Below are the code and all the weights of a small trained network. Each question names an input and a class and asks about switching units off, where a switched-off unit gives its printed mean instead of its output.

import numpy as np


def w(rows, s, z=0):
    codes = np.array(rows[::2]) - 128.0
    scale = np.full(codes.shape[1], s)
    scale[-1] = z or s
    return codes * scale


def f(y):
    return np.maximum(y, 0)


def log_softmax(a):
    a = a - a.max(-1, keepdims=True)
    return a - np.log(np.exp(a).sum(-1, keepdims=True))


def net(x, mask):
    res = np.array(x, float).reshape(1, 8) / 4 @ E
    y = f(res @ A[0][:, :-1].T + A[0][:, -1])
    res = res + np.where(mask, y, B[0][:, -1]) @ B[0][:, :-1]
    return log_softmax(res[-1] @ U[:, :-1].T + U[:, -1])


A, B = {}, {}
E = w([
[136,126,121,125,127],'x0',
[194,173,80,70,24],'x1',
[109,137,146,134,121],'x2',
[133,98,119,255,53],'x3',
[126,127,130,123,126],'x4',
[127,127,127,121,128],'x5',
[152,113,105,128,132],'x6',
[8,143,34,153,121],'x7',
],0.0084)
A[0] = w([
[168,63,212,71,130,131],'N0',
[171,173,156,76,66,91],'N1',
[198,145,167,93,103,68],'N2',
[107,79,152,201,111,249],'N3',
[86,33,71,180,117,249],'N4',
[130,148,154,188,90,65],'N5',
[150,120,201,133,137,44],'N6',
[195,121,205,130,138,78],'N7',
[178,122,69,116,188,253],'N8',
[98,105,117,167,97,34],'N9',
[90,155,105,35,237,116],'N10',
[106,49,153,153,192,73],'N11',
[73,125,36,81,91,36],'N12',
[181,83,180,107,112,70],'N13',
[109,148,147,80,137,76],'N14',
[112,114,191,160,174,143],'N15',
[154,107,139,223,87,186],'N16',
[111,48,165,140,185,192],'N17',
[112,136,145,1,176,154],'N18',
[44,152,62,133,96,103],'N19',
[166,162,167,126,62,241],'N20',
[163,118,230,146,102,62],'N21',
],0.0092,0.003)
B[0] = w([
[102,81,119,135,97,212],'N0',
[72,149,39,160,159,207],'N1',
[75,86,118,180,130,199],'N2',
[188,139,130,84,108,242],'N3',
[180,108,178,67,91,253],'N4',
[172,134,118,141,159,175],'N5',
[105,96,111,191,142,167],'N6',
[75,47,106,157,111,202],'N7',
[151,158,154,81,112,195],'N8',
[178,84,141,197,162,169],'N9',
[223,114,150,158,130,252],'N10',
[106,186,21,138,53,203],'N11',
[136,69,83,162,167,204],'N12',
[78,56,96,160,126,186],'N13',
[178,119,115,173,139,162],'N14',
[108,145,45,126,41,202],'N15',
[207,172,187,118,143,237],'N16',
[103,174,62,116,9,221],'N17',
[184,172,157,156,121,249],'N18',
[138,3,168,156,158,230],'N19',
[97,148,115,121,111,220],'N20',
[101,77,188,166,143,194],'N21',
],0.006,0.0071)
U = w([
[71,156,2,128,71,148],'0',
[53,4,95,164,192,5],'1',
[116,116,142,61,82,231],'2',
[197,151,191,125,158,60],'3',
[114,128,141,88,122,200],'4',
[89,152,87,122,114,113],'5',
[99,107,115,106,146,102],'6',
],0.0088,0.0028)

Each question gives the input, the list of numbers given to net, and the class t.
The units are the neurons (one row each of A and B). Each row of codes is followed by its name. A weight is (code - 128) times the scale printed after its matrix; where a second scale follows, it is the last column's (A, B and U).
mask holds one flag per neuron, in row order. A switched-off neuron (its flag False) gives its mean, the last column of its row in B, instead of its output. The means were averaged over made-up inputs and are rounded, as every weight is.
A unit's drop is (log p(t) with every unit on - log p(t) with that unit switched off) / (log p(t) with every unit on - log p(t) with every unit switched off).
The circuit of an input: a set's keep is (log p(t) with only the set's units on - log p(t) with every unit switched off) / (log p(t) with every unit on - log p(t) with every unit switched off). Starting from the 12 units with the biggest drops (on a tie, the unit counted first), units are removed one at a time, each time the one whose removal leaves the highest keep (on an exact tie, the one counted first), for as long as the keep stays at least 0.8.
units of the circuit, in order: the units of the circuit, biggest drop first
unit that matters most: the unit with the biggest drop
k most important neurons: the k neurons with the biggest drops, biggest first
drop when u is switched off: that unit's drop, to one decimal
input [-7,-1,1,-8,-1,-1,4,4], class 3: 2 most important neurons : N10, N18
input [-1,-7,5,5,0,-3,4,0], class 0: 3 most important neurons : N11, N17, N15
input [7,-7,-4,-2,-6,-1,-2,5], class 0: units of the circuit, in order : N11, N17
input [4,-2,4,-5,3,2,-2,1], class 3: unit that matters most : N10
input [-4,7,5,-3,-1,-1,-7,-4], class 0: units of the circuit, in order : N1, N4
input [-4,2,5,-8,-3,-6,-4,1], class 3: 2 most important neurons : N10, N18
input [-2,8,1,-2,5,2,8,-3], class 0: units of the circuit, in order : N1, N4
input [3,-2,-5,-6,-5,3,6,0], class 3: units of the circuit, in order : N10, N18
input [5,6,7,8,-5,0,-2,7], class 3: 2 most important neurons : N16, N4
input [1,-4,-4,-8,6,-7,-7,0], class 3: 2 most important neurons : N10, N18
input [7,6,7,-4,8,-2,2,7], class 1: units of the circuit, in order : N19, N12
input [-6,-1,1,6,-1,3,0,-7], class 1: units of the circuit, in order : N7, N13
input [5,-4,-5,4,-8,8,7,-1], class 2: 2 most important neurons : N4, N1
input [-1,-7,0,1,-3,0,-7,-8], class 1: units of the circuit, in order : N7
input [3,-7,6,7,6,-3,7,3], class 0: 2 most important neurons : N11, N17
input [-7,7,-6,8,7,8,5,7], class 2: 2 most important neurons : N4, N16
input [5,-8,-7,-6,-3,0,8,0], class 0: units of the circuit, in order : N11, N17
input [-4,3,-5,5,-7,-6,4,8], class 1: 2 most important neurons : N19, N12
input [-7,7,-5,4,5,-5,3,-5], class 0: 2 most important neurons : N1, N19
input [-8,-5,-8,4,6,-6,2,4], class 4: unit that matters most : N4
input [-3,3,-5,-6,-5,-3,5,8], class 1: drop when N12 is switched off : 0.5
input [3,-1,-5,-6,-8,5,0,1], class 3: drop when N10 is switched off : 0.3
input [-5,-6,0,-2,3,3,6,-3], class 0: drop when N17 is switched off : 0.2
input [-7,5,7,8,8,0,5,-8], class 1: drop when N16 is switched off : -0.1
